Here is a tiny trained network, its code and every weight. The questions are about switching its units off for an input and a target symbol, where a switched-off unit gives its printed mean instead of its output.

import numpy as np


def w(rows, s, z=0):
    codes = np.array(rows[::2]) - 128.0
    scale = np.full(codes.shape[1], s)
    scale[-1] = z or s
    return codes * scale


def f(y):
    return y / 2 * (1 + np.tanh(0.7978845608 * (y + 0.044715 * y**3)))


def softmax(a):
    e = np.exp(a - a.max(-1, keepdims=True))
    return e / e.sum(-1, keepdims=True)


def log_softmax(a):
    a = a - a.max(-1, keepdims=True)
    return a - np.log(np.exp(a).sum(-1, keepdims=True))


def net(x, mask):
    ids = ['αβγδεζθλμξστφω'.index(c) for c in x.split()]
    T = len(ids)
    res = E[ids] + P[:T]
    r = res
    for j in range(2):
        rows = slice(2 * j, 2 * j + 2)
        q, k, v = (r @ M[0][rows].T for M in (Q, K, V))
        z = softmax(np.where(np.tri(T) > 0, q @ k.T / 2**0.5, -1e9)) @ v
        o = O[0][rows]
        res = res + np.where(mask[j], z, o[:, -1]) @ o[:, :-1]
    y = f(res @ A[0][:, :-1].T + A[0][:, -1])
    res = res + np.where(mask[2:14], y, B[0][:, -1]) @ B[0][:, :-1]
    return log_softmax(res[-1] @ U[:, :-1].T + U[:, -1])


Q, K, V, O, A, B = {}, {}, {}, {}, {}, {}
E = w([
[243,192,112,66],'α',
[205,163,91,104],'β',
[59,207,106,137],'γ',
[120,172,5,175],'δ',
[142,234,188,86],'ε',
[153,204,36,162],'ζ',
[167,178,132,88],'θ',
[87,187,84,148],'λ',
[123,182,117,112],'μ',
[80,178,90,157],'ξ',
[212,173,52,136],'σ',
[198,179,127,95],'τ',
[116,170,90,137],'φ',
[161,150,60,143],'ω',
],0.011)
P = w([
[62,101,88,21],'0',
[162,206,148,178],'1',
[148,94,197,213],'2',
[72,183,43,80],'3',
[255,104,58,142],'4',
[121,104,225,207],'5',
[86,213,53,91],'6',
],0.016)
Q[0] = w([
[111,188,195,173],'H0',
[155,157,164,170],'H0',
[208,104,118,79],'H1',
[64,198,254,221],'H1',
],0.0091)
K[0] = w([
[78,67,164,101],'H0',
[109,64,222,68],'H0',
[119,226,131,112],'H1',
[84,3,121,27],'H1',
],0.012)
V[0] = w([
[86,146,164,137],'H0',
[112,89,162,160],'H0',
[6,155,160,148],'H1',
[151,126,250,72],'H1',
],0.018)
O[0] = w([
[192,36,67,140,108],'H0',
[185,190,96,146,2],'H0',
[214,107,50,94,137],'H1',
[85,149,11,255,92],'H1',
],0.011,0.0091)
A[0] = w([
[91,120,121,94,120],'N0',
[127,74,204,250,2],'N1',
[136,133,90,71,69],'N2',
[161,132,212,191,187],'N3',
[96,253,116,91,193],'N4',
[96,97,149,71,119],'N5',
[195,178,69,137,54],'N6',
[90,189,26,83,139],'N7',
[142,180,158,209,95],'N8',
[52,190,116,114,118],'N9',
[118,78,135,129,166],'N10',
[191,91,135,198,183],'N11',
],0.012,0.0099)
B[0] = w([
[116,170,95,128,163],'N0',
[143,1,170,50,153],'N1',
[33,129,138,229,153],'N2',
[75,120,113,216,199],'N3',
[170,102,80,166,247],'N4',
[126,162,105,163,199],'N5',
[90,65,228,70,153],'N6',
[144,184,210,69,214],'N7',
[105,49,83,52,155],'N8',
[183,122,129,81,207],'N9',
[179,191,114,166,147],'N10',
[74,203,77,84,179],'N11',
],0.0085,0.014)
U = w([
[95,95,106,125,100],'α',
[92,150,90,183,165],'β',
[125,74,127,74,2],'γ',
[103,138,178,138,14],'δ',
[68,196,110,83,189],'ε',
[101,123,162,120,70],'ζ',
[122,133,5,156,107],'θ',
[183,108,98,110,150],'λ',
[172,156,90,127,189],'μ',
[161,94,152,94,12],'ξ',
[85,197,142,194,14],'σ',
[145,151,55,205,235],'τ',
[182,99,96,134,149],'φ',
[140,147,146,158,98],'ω',
],0.011,0.0034)

Each question gives the input, a string of symbols that net reads in full, and the target symbol t.
The units are the heads (2 rows each of Q, K, V and O) and the neurons (one row each of A and B). Each row of codes is followed by its name. A weight is (code - 128) times the scale printed after its matrix; where a second scale follows, it is the last column's (O, A, B and U).
mask holds one flag per unit, heads first, then neurons. A switched-off unit (its flag False) gives its mean, the last column of its rows in O or B, instead of its output. The means were averaged over made-up inputs and are rounded, as every weight is.
A unit's drop is (log p(t) with every unit on - log p(t) with that unit switched off) / (log p(t) with every unit on - log p(t) with every unit switched off).
The circuit of an input: a set's keep is (log p(t) with only the set's units on - log p(t) with every unit switched off) / (log p(t) with every unit on - log p(t) with every unit switched off). Starting from the 12 units with the biggest drops (on a tie, the unit counted first), units are removed one at a time, each time the one whose removal leaves the highest keep (on an exact tie, the one counted first), for as long as the keep stays at least 0.8.
circuit, biggest first: the units of the circuit, biggest drop first
top k neurons: the k neurons with the biggest drops, biggest first
drop when u is switched off: that unit's drop, to one decimal
input α σ ε, target γ: circuit, biggest first : [N1, H1, N8]
input τ ξ ζ β τ σ, target α: top neuron : [N1]
input τ γ μ, target α: circuit, biggest first : [N1, H1, N8, N3]
input α μ ζ, target γ: circuit, biggest first : [N1, H1, N8]
input α μ ξ, target γ: circuit, biggest first : [N1, H1]
input α ε β ε ε τ, target γ: top 2 neurons : [N1, N8]
input θ α δ ζ ω, target α: circuit, biggest first : [H1, N1, N8]
input α ε β, target γ: circuit, biggest first : [N1, H1]
input τ ε μ σ ω, target ε: top 4 neurons : [N7, N11, N6, N4]
input θ τ ε λ ε, target τ: top 2 neurons : [N7, N6]
input ω ε τ ε λ, target ε: top 3 neurons : [N7, N11, N6]
input ε δ ω, target θ: circuit, biggest first : [H1, N11]
input α σ θ τ λ τ, target α: circuit, biggest first : [H1, N1, N3, N7]
input ε α α, target θ: top 2 neurons : [N11, N7]
input σ ε φ, target δ: circuit, biggest first : [H1]
input τ ζ ξ ε ζ δ, target α: top 3 neurons : [N1, N8, N4]
input β τ σ θ τ, target τ: top 3 neurons : [N7, N6, N3]
input ε α σ, target θ: drop when N7 is switched off : 0.1
input τ α ζ, target α: drop when H1 is switched off : 0.5
input ε λ φ, target θ: drop when N11 is switched off : 0.3
input ε λ ω, target θ: top neuron : [N11]
